Below are the code and all the weights of a small trained network. Each question names an input and a class and asks about switching units off, where a switched-off unit gives its printed mean instead of its output.

import numpy as np


def w(rows, s, z=0):
    codes = np.array(rows[::2]) - 128.0
    scale = np.full(codes.shape[1], s)
    scale[-1] = z or s
    return codes * scale


def f(y):
    return y / 2 * (1 + np.tanh(0.7978845608 * (y + 0.044715 * y**3)))


def log_softmax(a):
    a = a - a.max(-1, keepdims=True)
    return a - np.log(np.exp(a).sum(-1, keepdims=True))


def net(x, mask):
    res = np.array(x, float).reshape(1, 6) / 4 @ E
    y = f(res @ A[0][:, :-1].T + A[0][:, -1])
    res = res + np.where(mask, y, B[0][:, -1]) @ B[0][:, :-1]
    return log_softmax(res[-1] @ U[:, :-1].T + U[:, -1])


A, B = {}, {}
E = w([
[180,103,250,152,111,165],'x0',
[151,87,40,240,101,158],'x1',
[241,115,91,101,87,72],'x2',
[201,53,150,88,254,181],'x3',
[104,89,167,181,183,22],'x4',
[154,225,163,178,197,154],'x5',
],0.0076)
A[0] = w([
[183,141,174,95,133,215,208],'n0',
[162,112,139,11,83,142,170],'n1',
[122,66,196,154,105,105,224],'n2',
[171,172,202,131,155,211,204],'n3',
[125,45,180,199,87,78,200],'n4',
[95,176,4,144,120,119,210],'n5',
[97,75,215,133,211,156,202],'n6',
[175,133,207,100,186,50,210],'n7',
[118,153,179,125,180,91,169],'n8',
[140,108,172,116,252,96,209],'n9',
[133,56,118,2,100,118,160],'n10',
[120,172,203,116,179,53,171],'n11',
[36,67,164,137,194,178,180],'n12',
[146,86,97,82,33,111,207],'n13',
[200,72,48,111,162,122,182],'n14',
[128,253,145,128,107,200,226],'n15',
[10,136,103,149,109,89,228],'n16',
[200,23,55,204,109,113,219],'n17',
[143,105,191,127,199,236,199],'n18',
[106,197,143,128,114,10,209],'n19',
[108,133,4,135,110,105,254],'n20',
[36,210,110,142,69,151,191],'n21',
[151,171,192,125,184,49,174],'n22',
],0.0071,0.0047)
B[0] = w([
[182,138,189,125,124,218,211],'n0',
[115,116,154,66,96,195,195],'n1',
[105,98,197,135,113,85,199],'n2',
[232,219,229,162,128,186,227],'n3',
[113,52,174,181,99,46,207],'n4',
[112,167,22,158,153,153,247],'n5',
[112,108,217,116,191,98,239],'n6',
[176,134,148,82,129,86,238],'n7',
[141,156,147,93,142,85,189],'n8',
[158,102,145,77,190,81,249],'n9',
[82,80,147,43,104,166,198],'n10',
[162,192,149,87,133,36,214],'n11',
[58,101,174,141,183,116,209],'n12',
[99,90,110,126,55,160,208],'n13',
[188,33,60,90,156,166,202],'n14',
[160,213,130,165,101,172,245],'n15',
[36,161,82,152,127,74,248],'n16',
[169,31,98,187,127,137,244],'n17',
[145,114,216,132,183,191,240],'n18',
[129,196,85,112,48,52,235],'n19',
[108,123,34,148,126,155,255],'n20',
[31,255,93,178,109,163,247],'n21',
[212,188,139,84,125,49,211],'n22',
],0.007,0.0068)
U = w([
[182,193,190,180,95,205,158],'0',
[170,122,194,103,255,138,8],'1',
[43,215,65,175,99,131,121],'2',
[164,184,141,74,115,30,176],'3',
[22,81,169,163,184,99,171],'4',
[96,81,129,41,60,170,143],'5',
[168,64,135,212,58,76,87],'6',
[188,84,30,149,177,158,164],'7',
],0.0078,0.0015)

Each question gives the input, the list of numbers given to net, and the class t.
The units are the neurons (one row each of A and B). Each row of codes is followed by its name. A weight is (code - 128) times the scale printed after its matrix; where a second scale follows, it is the last column's (A, B and U).
mask holds one flag per neuron, in row order. A switched-off neuron (its flag False) gives its mean, the last column of its row in B, instead of its output. The means were averaged over made-up inputs and are rounded, as every weight is.
A unit's drop is (log p(t) with every unit on - log p(t) with that unit switched off) / (log p(t) with every unit on - log p(t) with every unit switched off).
The circuit of an input: a set's keep is (log p(t) with only the set's units on - log p(t) with every unit switched off) / (log p(t) with every unit on - log p(t) with every unit switched off). Starting from the 12 units with the biggest drops (on a tie, the unit counted first), units are removed one at a time, each time the one whose removal leaves the highest keep (on an exact tie, the one counted first), for as long as the keep stays at least 0.8.
circuit, biggest first: the units of the circuit, biggest drop first
k most important neurons: the k neurons with the biggest drops, biggest first
drop of u: that unit's drop, to one decimal
input [5,-2,-4,-7,2,-4], class 2: circuit, biggest first	[n21 n16]
input [5,-5,7,2,8,8], class 3: 2 most important neurons	[n22 n11]
input [1,2,5,7,-4,-8], class 5: circuit, biggest first	[n10]
input [2,-1,6,4,-8,-3], class 5: circuit, biggest first	[n10 n1]
input [-3,-7,2,3,-6,4], class 0: circuit, biggest first	[n15 n3]
input [-8,1,4,-2,6,-3], class 2: 2 most important neurons	[n16 n19]
input [-8,-3,8,-4,0,-6], class 2: 2 most important neurons	[n5 n20]
input [-7,-3,2,1,4,-5], class 5: circuit, biggest first	[n10 n13 n14]
input [8,0,-8,-6,-4,-8], class 2: 3 most important neurons	[n21 n16 n9]
input [-2,-6,3,-8,1,6], class 2: 2 most important neurons	[n21 n9]
input [-7,-4,8,0,-2,-8], class 5: drop of n10	0.2
input [-7,-8,-3,-4,2,-4], class 2: drop of n8	0.0
input [5,0,-8,-1,-5,-8], class 4: drop of n7	0.1
input [-2,-1,7,1,2,0], class 7: drop of n6	0.1
input [2,4,-2,-2,7,5], class 3: most important neuron	[n22]
